Q:
[[123 124 139 123 134 133 130 125 122 137 139 136 124 124]
 [122 123 143 141 145 147 150 124 123 144 143 145 145 123]
 [132 131 120 141 128 131 137 130 133 125 121 126 142 131]
 [128 128 131 121 127 126 124 130 127 128 130 128 121 129]
 [130 130 114 145 125 128 134 126 133 120 115 123 143 129]
 [125 126 130 130 131 130 130 125 126 130 130 130 130 126]
 [132 131 110 150 125 129 137 127 136 119 111 121 148 131]]
A: 121

Q:
[[142 117 121 127 126 147 102 148 133]
 [152 128 154 132 127 139 136 101 140]
 [119 118 131 125 125 101 143 139 103]
 [143 108 110 142 153 113 151 114 153]
 [150 116 119 151 146 123 126 122 136]
 [134 102 109 113 153 120 106 124 133]
 [107 120 106 130 124 104 130 136 134]
 [127 130 130 127 101 132 107 149 142]
 [121 129 135 154 144 122 113 118 112]
 [145 113 152 116 141 128 141 152 137]
 [136 119 128 113 122 142 105 116 139]
 [103 137 116 103 117 143 151 131 111]]
A: 151

Q:
[[135 128 137 129 116 146 120 126 121 104 125 112 124 121]
 [139 125 128 136 110 146 129 135 122 111 127 119 137 136]
 [128 137 131 122 134 114 135 132 137 148 132 128 140 125]
 [136 130 128 131 118 135 132 135 128 126 129 123 140 134]
 [135 124 132 133 114 147 122 128 120 104 125 117 124 128]
 [129 115 114 140 120 140 128 130 119 115 125 138 124 144]
 [127 134 128 124 134 115 134 131 135 147 131 132 137 128]
 [124 128 132 124 133 127 122 122 127 123 126 125 118 120]
 [122 124 128 127 133 129 122 121 125 121 125 130 115 124]
 [122 132 137 120 137 122 121 120 130 127 127 123 117 113]
 [140 136 128 130 116 128 140 142 134 140 133 123 155 137]]
A: 123

Q:
[[128 126 121 138 131 140 146 131 131 122 111]
 [128 128 120 138 128 139 143 131 131 120 113]
 [143 131 114 113 126 116 136 140 129 151 128]
 [137 141 117 120 115 126 134 142 138 142 138]
 [118 131 130 140 127 122 119 132 131 147 117]]
A: 131

Q:
[[103 127 118 134 150 128 147]
 [113 130 126 135 145 130 132]
 [125 134 132 127 136 128 145]
 [138 127 132 128 118 129 107]
 [132 144 147 134 141 134 121]]
A: 141
---
array([101, 135, 151, 116, 127, 103]) Answer: 127

array([[113, 124, 143, 114, 113],
       [103, 119, 130, 103, 121]]) Answer: 103

array([[146, 131, 134, 126, 141, 112],
       [118, 133, 123, 118, 134, 150],
       [133, 138, 144, 120, 125, 128]]) Answer: 125

array([[115, 124, 132, 124],
       [154, 136, 113, 146]]) Answer: 113

array([[107, 117, 128, 126, 127],
       [129, 129, 129, 130, 128],
       [149, 135, 105, 128, 119]]) Answer: 128

array([121, 105, 146, 142, 136, 152, 139]) Answer: 152

array([[135, 123, 138, 142, 115, 128, 132],
       [123, 115, 147, 117, 126, 120, 102],
       [120, 115, 150, 118, 111, 116, 110]]) Answer: 116
---
[125 150 103 137 141 102 148] Answer: 150, 102

[121 137 140 120 155 132 102] Answer: 155, 102

[[100 126 101 115 139]
 [139 142 143 153 120]
 [137 143 136 148 127]] Answer: 153, 100

[121 158 140 147] Answer: 158, 121

[147 123 152 122] Answer: 152, 122

[119 114 143 104 113 136 141] Answer: 143, 104

[120 132 123  98 154 129 122] Answer: 154, 98

[[103 139 114 127]
 [148 128 124 135]
 [135 145 130 125]] Answer: 148, 103

[148 121 145 153 140 122] Answer: 153, 121
---
[154 128 145 128 137 105] ⇒ 154, 105

[[138 132 133 137 152 144 147]
 [140 142 107 150 128 140 152]] ⇒ 138, 152

[[129 134 128 134 134]
 [157 125 130 112 125]] ⇒ 129, 125

[118 125 147 145 152 122 154] ⇒ 118, 154

[101 137 139 126] ⇒ 101, 126

[[132 153 117 128 129 118]
 [124 121 143 125 138 130]
 [156 138 118 122 127 138]] ⇒ 132, 138

[[130  99 105 125 130 102]
 [125 128 141 139 128 153]
 [103 103 127 120 119 103]] ⇒ 130, 103

[154 136 129 138 129 134 109] ⇒ 154, 109
---
128	136	139	152	146	123	148 -> 148
126	106	123	100 -> 100
100	122	100	99	122	124 -> 124
149	155	118	130	119	125 -> 125
106	142	157	123	103	129 -> 129
144	107	126	138 -> 138
137	141	132	133	149 -> 149
150	147	117	121 -> 121
104	121	108	132	144	122	130 -> 130
145	136	142	153	124	144	139 -> 139
---
[[154 129 125 132 133]
 [135 126 125 127 127]
 [112 111 130 108 110]]
133

[[135 116 131 126]
 [141 126 104 154]
 [140 116 127 130]]
126

[[107 136 113 119]
 [105 131 119 122]
 [103 127 126 124]]
119

[[143 142 140 140 140 139]
 [118 117 113 113 111 104]
 [136 133 134 131 131 128]]
139

[[129 135 137 120 133]
 [127 123 150 141 124]
 [125 108 153 129 130]]
133

[[101 135 117 115 116 137]
 [108 153 109 148 119 153]
 [119 155 153 100 131  98]]
137

[[134 123 133 133]
 [129 134 137 128]
 [149 120 132 135]]
133

[[155 109 153 124 151 117 154]
 [125 121 134 155 118 128 124]
 [118 127 109 139 124 120 116]]
154
---
array([[121, 133, 129, 138],
       [137, 105, 117, 134],
       [142, 131, 126, 108]]) Out: 138, 142

array([[116, 129, 116, 135, 116],
       [151, 107, 139, 132, 137],
       [130, 126, 117, 132, 147]]) Out: 116, 130

array([[148, 128, 136, 100, 135, 147],
       [108, 129, 123, 138, 124, 111],
       [136, 124, 129, 121, 117, 135]]) Out: 147, 136

array([115, 121, 106, 103]) Out: 103, 115

array([152, 143, 110, 145, 148, 149]) Out: 149, 152

array([120,  99, 135, 146, 156]) Out: 156, 120

array([122, 151, 123, 112]) Out: 112, 122

array([134, 120,  99, 129, 130]) Out: 130, 134
---
[[115 137 120 125]
 [139 106 131 122]] result: 125

[[103 148 149 105 135 110]
 [148 111 109 147 121 144]] result: 110

[[116 133 133 130 141]
 [124 128 150 117 135]] result: 141

[[106 131 117 128 141 143 117]
 [106 129 116 126 139 140 117]] result: 117

[[131 138 131 132 123 109 124]
 [121 154 136 126 121 140 131]] result: 124

[[134 144 145 152 137 148]
 [143 145 148 157 149 153]] result: 148

[[131 104 126 127 137 120 126]
 [130  99 125 127 138 127 122]] result: 126

[[120  98 134 114]
 [108 150 143 129]] result: 114

[[108 142 122 135]
 [143 102 140 116]] result: 135

[[116 137 146 101]
 [121 109  98 145]] result: 101
---
[[117 120 140 104 133 127 120]
 [ 99 138 122 133 120 116 126]
 [136 138 119 144 104 119 139]]: 120

[[126 128 114 131 130 152]
 [135 127 127 118 144 105]]: 118

[[117 136 143 139 151 127 111]
 [130 111 134 107 124 143 124]]: 124

[[136 117 125 123 141]
 [117 135 125 130 130]
 [125 123 129 123 155]]: 125

[[143 152 139 105 134 134]
 [145 128 152 149 139 115]]: 149

[[153 154 151 136 133 126]
 [134 134 132 125 127 126]]: 125

[[124 128 136 132 106]
 [138 120 125 116 121]]: 125
---
[132 124 112 135 105 145 130] -> 145
[123 141 110 134 145 132 155] -> 132
[131 133 120 129 104 122] -> 104
[143 151 117 115 118] -> 115
[140 120 106 126 134] -> 126
[156 153 156 123 144] -> 123
[136 111 149 115 121] -> 115
[102 133 129 150] -> 129
[124 147 156 137 105] -> 137
[111 142 119 153 126 136] -> 126
---
106  106  105  130  129 --> 130

140  116  131  111  103  126  132
128  115  106  123  123  135  131
130  120  102  124  135  133  134
--> 111

120  130  125  101 --> 101

133  131  147  129  138  132  121
127  147  101  132  136  133  121
--> 129

128  134  134  121  126  154
127  121  121  138  131   99
--> 121

135  114  105  122  101  108  148
135  114  110  123  102  110  145
--> 122

102  134  140  127  119  119 --> 127

118  111  118  103 --> 103
---
(143, 144, 124, 123, 142, 154, 112) 154
(138, 142, 155, 142, 129, 147) 129
(113, 143, 132, 100, 156, 127, 122) 127
(116, 103, 121, 131, 122, 112, 137) 112
(135, 140, 133, 107, 131, 103, 136) 103
(110, 120, 128, 116, 157, 132, 123) 132
(124, 125, 106, 130, 128) 130
---
[106 138 133 136 155] gives 133

[135 150 129 114 110 105] gives 110

[[ 99 100 101 148 129]
 [146 144 146 130 136]] gives 100

[147 112 140 130 156 128] gives 128

[[155 156 120 117]
 [129 134 130 135]] gives 120

[[123 130 133 127 135 117]
 [117 130 129 122 112 125]
 [158 121 114 123 118 129]] gives 114

[152 126 152 145] gives 145

[[131 129 105 131 139 107 113]
 [123 145 101 137 154 137 115]] gives 105

[150 152 154 154] gives 152
---
[109 146 116 105 156 117]
117
[151 122 146 118 121]
121
[120 118 130 151 127 125 127]
127
[136 125 114 103 118 130]
130
[112 125 104 147 133]
133
[146 155 157 123]
123
[142 137 128 102 143 119]
119
[154 147 140 131 134]
134
---
[121 150 134 148 102 132 146] >> 121, 146

[[132 127 125 136 112 106]
 [123 128 137 118 140 156]] >> 132, 156

[[124 125 121 125 105 121]
 [124 125 121 125 111 121]] >> 124, 121

[156 128 132 117 126] >> 156, 126

[121 126 120 156] >> 121, 156

[[138 106 129 133 142 157]
 [132 112 123 131 154 148]
 [149 107 131 126 151 146]] >> 138, 146

[131 150 157 132 129 151] >> 131, 151
